a =
-0.49 -0.37 0.82 -1.81 1.68 3.49
4.37 2.86 2.05 -2.31 -1.47 1.10
-3.62 1.35 1.99 0.19 5.06 0.61
-0.91 -0.03 1.78 -0.72 3.16 2.06
a[0,0] = -0.49
a[:, 4] = [1.68, -1.47, 5.06, 3.16]
a[1] = [4.37, 2.86, 2.05, -2.31, -1.47, 1.10]
a[1,4] = -1.47
a[1,2] = 2.05
a[3,3] = -0.72
a[-2,0] = -3.62
a[-2,-4] = 1.99
a[-2,-5] = 1.35
a[:, 0] = [-0.49, 4.37, -3.62, -0.91]
a[-4,5] = 3.49
a[1,3] = -2.31
a[3,-1] = 2.06
a[-1,-2] = 3.16
a[1,-6] = 4.37
a[-2,5] = 0.61

x = -1.82 -2.51 -3.94 -4.60
x[0]	-1.82
x[3]	-4.60
x[2]	-3.94

A =
array([[-0.168,  0.117,  0.012,  0.050, -0.076, -0.034],
       [ 0.145,  0.002, -0.264, -0.085,  0.002,  0.112],
       [-0.067,  0.046,  0.218,  0.017,  0.171,  0.209],
       [-0.180,  0.097, -0.007,  0.123,  0.001, -0.076],
       [-0.105,  0.094,  0.069,  0.016,  0.094, -0.270],
       [ 0.093, -0.195,  0.006, -0.040,  0.057, -0.215],
       [ 0.031,  0.084,  0.114,  0.007,  0.175,  0.242]])
Indices start at 0.
row 0 col 0 = -0.168
row 5 col 0 = 0.093
row 3 col 2 = -0.007
row 6 col 0 = 0.031
row 4 col 1 = 0.094
row 2 col 2 = 0.218
row 0 col 1 = 0.117
row 0 col 3 = 0.050
row 1 col 3 = -0.085
row 3 col 5 = -0.076
row 5 col 3 = -0.040
row 2 col 4 = 0.171
row 4 col 4 = 0.094
row 1 col 4 = 0.002
row 0 col 4 = -0.076
row 6 col 1 = 0.084
row 3 col 3 = 0.123
row 2 col 1 = 0.046
row 2 col 0 = -0.067
row 5 col 4 = 0.057
row 6 col 5 = 0.242
row 1 col 0 = 0.145
row 1 col 5 = 0.112
row 0 col 5 = -0.034
row 5 col 2 = 0.006
row 2 col 5 = 0.209
row 4 col 5 = -0.270

W =
[[0.8, 1.3, 18.9, -11.0],
 [-9.0, 1.9, 5.7, -20.0],
 [-17.7, 13.3, -0.6, -9.3],
 [-15.5, 4.3, -11.6, 9.2],
 [-5.2, 16.1, 11.6, 2.6],
 [20.5, -0.8, 14.9, -4.6],
 [3.5, 4.6, -13.6, 16.5]]
W[0,0]: 0.8
W[2,3]: -9.3
W[5,0]: 20.5
W[5,2]: 14.9
W[2,2]: -0.6
W[3,0]: -15.5
W[6,2]: -13.6
W[3,2]: -11.6
W[2,0]: -17.7
W[3,1]: 4.3
W[6]: [3.5, 4.6, -13.6, 16.5]
W[4,0]: -5.2
W[:, 2]: [18.9, 5.7, -0.6, -11.6, 11.6, 14.9, -13.6]
W[0,2]: 18.9
W[0,1]: 1.3
W[:, 0]: [0.8, -9.0, -17.7, -15.5, -5.2, 20.5, 3.5]
W[3,3]: 9.2
W[1,2]: 5.7
W[4]: [-5.2, 16.1, 11.6, 2.6]
W[6,3]: 16.5
W[1]: [-9.0, 1.9, 5.7, -20.0]
W[6,0]: 3.5

m =
52,585,502,88,502
646,788,465,748,250
474,767,755,318,189
745,259,258,699,820
619,102,128,611,927
569,714,755,616,333
658,892,611,533,30
544,591,846,468,479
201,379,403,217,620
537,698,829,575,431
104,514,621,111,575
651,755,526,783,219
679,882,467,715,174
591,898,644,559,89
m[0][0] -> 52
m[9][2] -> 829
m[:, 1] -> [585, 788, 767, 259, 102, 714, 892, 591, 379, 698, 514, 755, 882, 898]
m[6] -> [658, 892, 611, 533, 30]
m[:, 2] -> [502, 465, 755, 258, 128, 755, 611, 846, 403, 829, 621, 526, 467, 644]
m[4][2] -> 128
m[11][2] -> 526
m[9][0] -> 537
m[7][1] -> 591
m[8][4] -> 620
m[11][3] -> 783
m[3][2] -> 258
m[3] -> [745, 259, 258, 699, 820]
m[8][2] -> 403
m[2][0] -> 474
m[5][3] -> 616
m[12][4] -> 174
m[3][4] -> 820
m[8][3] -> 217
m[12][2] -> 467
m[:, 3] -> [88, 748, 318, 699, 611, 616, 533, 468, 217, 575, 111, 783, 715, 559]

data =
175,125,47,136,158,192,103,116
155,82,132,145,145,79,181,99
184,122,41,133,153,185,106,116
88,156,133,86,63,142,82,148
154,92,150,111,81,64,177,113
63,124,87,112,52,129,101,157
101,168,107,101,130,150,54,144
164,114,102,124,93,205,144,108
176,104,147,160,214,137,163,77
96,129,68,116,126,62,82,154
97,147,158,124,192,60,90,125
149,89,93,141,115,132,162,111
166,100,93,143,139,159,152,103
89,120,145,130,79,196,138,118
47,123,182,123,94,97,131,131
Indices start at 0.
(0, 0)	175
(0, 1)	125
(3, 0)	88
(1, 5)	79
(14, 3)	123
(11, 0)	149
(9, 7)	154
(14, 1)	123
(12, 4)	139
(14, 7)	131
(7, 0)	164
(11, 1)	89
(9, 1)	129
(7, 3)	124
(13, 7)	118
(13, 1)	120
(12, 3)	143
(8, 0)	176
(11, 3)	141
(3, 2)	133
(1, 1)	82
(5, 2)	87
(7, 5)	205
(5, 4)	52
(3, 5)	142
(3, 6)	82
(0, 5)	192
(10, 1)	147
(8, 2)	147
(11, 7)	111
(7, 4)	93
(5, 5)	129
(5, 3)	112
(1, 2)	132
(7, 1)	114
